In the rows, 128 means zero.
Each row is followed by its class.
[151 139 103 127 138 130 146 136  99 128 144 111 118 135 124 138 167 217
 129 153 160 157 149 128 139 137 252 156 125] : Z
[126 120 135 108 128 121 111 111 108 128 121 132 139 129 129 117 127 108
 133 119 131 104 134 117 128 119  36 122 132] : Z
[125 125 129 138 121 136 135 131 125 125 134 127 128 146 116 132 128 157
 134 126 117 128 131 126 133 135 125 149 132] : X
[167 122 125 109 152 126 138 134 118 121 145 118 119 125 137 116 195 143
 128 133 165 158 136 157 118 123 139 133 119] : P
[110 129 137 139 118 137 153 136 137 128 131 127 136 128 125 130 122 136
 137 115 117 130 118 133 129 130  98 134 133] : X
[121 142 106 116 132 122  95 127 103 130 110 131 117 134 125 123 112 155
 125 143 115 110 139 123 134 121 202 127 128] : Z
[193 116 132 124 146 124  98 133 122 126 133 124 122 123 120 127 154 137
 122 131 136 147 131 118 123 129 122 142 126] : P
[118 130 137 130 126 131 135 141 141 134 117 147 131 126 136 130 124 116
 127 112 160 127 124 130 125 130  78 122 123] : A
[128 127 141 139 124 134 145 139 109 131 119 135 130 134 116 129 116 157
 132 115 112 127 122 122 130 133  89 145 134] : X
[138 126 134 127 124 135 138 139 133 125 132 130 132 133 121 132 148 153
 130 126 117 128 118 137 128 136 160 142 131] : X
[127 134 115 123 133 130 146 121 113 118 135 111 118 127 139 127 163 159
 127 150 115 137 124 135 128 126 252 132 129] : Z
[177 118 121 125 144 117  76 136 101 133 126 135 121 135 105 127 104 155
 133 129 121 133 146 103 133 128  85 147 132] : Z
[163 131 114 109 145 130 130 138 115 126 134 117 123 123 143 133 191 168
 125 145 181 156 146 148 122 135 252 135 119] : P
[147 131 112 116 131 125 128 132 110 126 142 121 119 141 125 120 127 161
 132 141  89 131 138 129 133 121 195 142 138] : Z
[117 127 135 135 120 136 144 140 129 137 118 134 132 133 121 128 121 140
 132 105 118 118 124 122 131 128  80 137 131] : X
[119 122 140 131 132 129 125 133 130 133 108 142 131 128 128 132 108 113
 126 116 134 117 113 109 125 137  81 123 123] : X
[171 128 125 134 136 133 168 145 129 124 144 114 128 134 135 134 159 169
 129 133 143 170 138 142 126 134 205 147 123] : P
[126 129 129 139 132 137 149 131 125 128 129 129 129 146 126 143 150 175
 132 131 126 124 124 128 133 140 204 147 127] : X
[168 127 118 109 145 125 127 136 126 121 145 117 119 124 132 129 174 155
 128 130 134 149 136 146 124 128 153 131 128] : P
[172 128 125 121 137 122 138 145 137 125 138 123 128 129 124 130 160 148
 123 127 138 160 129 136 121 134 175 137 127] : P
[118 137 122 147 124 144 197 141 125 128 140 118 133 138 132 139 147 212
 131 140 119 157 123 133 137 140 252 154 127] : X
[171 123 127 143 131 128 166 150 121 126 123 127 130 141 121 124 128 166
 126 121  93 159 111 108 125 131 173 150 138] : Z

Each row is followed by its class. Each block has new classes.
[118 131 142 120 139 146 136 137  99 125 112 137 142 136 142 116 135 139
 139  98 135 133 129 126 122 129 107 106 113] : q536
[145  98 111  89 109 132 137 127 127 116 164  96 140 124 147 145 113 100
 100 145 178 138 118 139 128 127 140 133 135] : Q65
[146 111 163 127 133 140 177 132 150 121 154  84 122 106 128 131 133 142
 120 113 138 133 131 152 134 135 118 133 112] : q994
[135  99 142 105 109 129 144 132 167 108 147  77 127 101  97 121 125 125
 105 130 178 129 145 139 110 122 147 122 151] : q994
[144 108 133 109 114 132 163 148 142 141 185 124 171 116 142 129 129  95
 114  85 161 130 140 170 106 141 142 117 143] : q536
[136 123 145 111 122 135 161  99 121 120 164 109 147 123 163 122 134 107
 103  95 150 113 135 158 116 130 153 119 141] : q536
[146 118 116 130 112 144 128 113 155 142 169 122 160 126 107 153 102  94
 108 146 147 123 119 136 150  98 141 135 145] : Q731
[132  80 146 105 119 123 153 120 157 128 112  64  86 127 112 127 145  90
 107 180 169 139 141 134 134 149 129 132 111] : q994
[224  98 163 111 115 117  98 111 130 128 143 111 129 130 110 152 125 137
 117 105 120 125 135 149 136 130 121 121 147] : Q257
[153 124 134 115 105 103 137 137 138 127 210  85 145  83 150 153 152 151
  88 145 156 140 142 155 127 148 126 110 151] : q743
[132 101 132 113 116 131 141 141 155 108 126  81 132 101 133 121 139 119
 108 157 204 137 143 142 115 143 113 152 131] : q994
[117 105 106  89 123 146 152 137 163 149 185 108 115 117 145 115 140  80
 105 141 194 120 150 148 114 135 141 144 150] : q384
[150  78 128  99 111 119 134 128 115 116 185  92 146 120 133 159 131 101
 118 154 213 134 106 139 130 152 139 121 135] : Q65
[136  97 131  98 123 126 139 126 179 127 166  66 139 109 127 135 158 136
 104 137 179 151 140 156 127 137 137 135 110] : q994
[137  70 107  86 133 149 124 125 126 102 135 105 135 131 127 148 118  91
  96 143 159 126 125 126 133 137 131 156 141] : Q65
[129 121 136 134 132 132 144 124 115 118 125 109 141 128 128 110 143 134
 141 103 145 134 122 120 142 125 127 130  71] : q994
[156 107 100 137 139  86 124 137 126 125 152  97 126 109 126 142 150 135
 119 122 126 106 127 139 118 140 127  96 139] : q743

Each row is followed by its class. Each block has new classes.
[129 122 118 124 134 137 111 129 152 148 166 132 122 134 126 194  91  95
 138 131 113 112 104 149 132 146 161 104 108] : Q629
[137 136 135 121 134 124 121 114 122 126 120 142 134 134 129 138 134 161
 123 127 120 124 127 142 131 133 133 142 118] : Q629
[125 118 122 125 132 119 116 127 127 104 131 129 108 129 116 139 104 118
 109 127 121 147 139 153 144 129 112 157 116] : Q549
[124 128 117 131 102 139 149 131 129 142 139 127 127 140 129 148 118 157
 132 153 116 146 120 116 112 138  88 123 118] : Q393
[125 125 109 130 120 136 129 124 143 130 121 134 134 130 129 144 113 134
 132 125 127 139 112 125 126 143 110 114 112] : Q393
[125 127 110 127 127 140 134 124 141 134 127 138 126 122 129 129 124 142
 134 131 120 132 118 114 125 135 115 116 111] : Q549
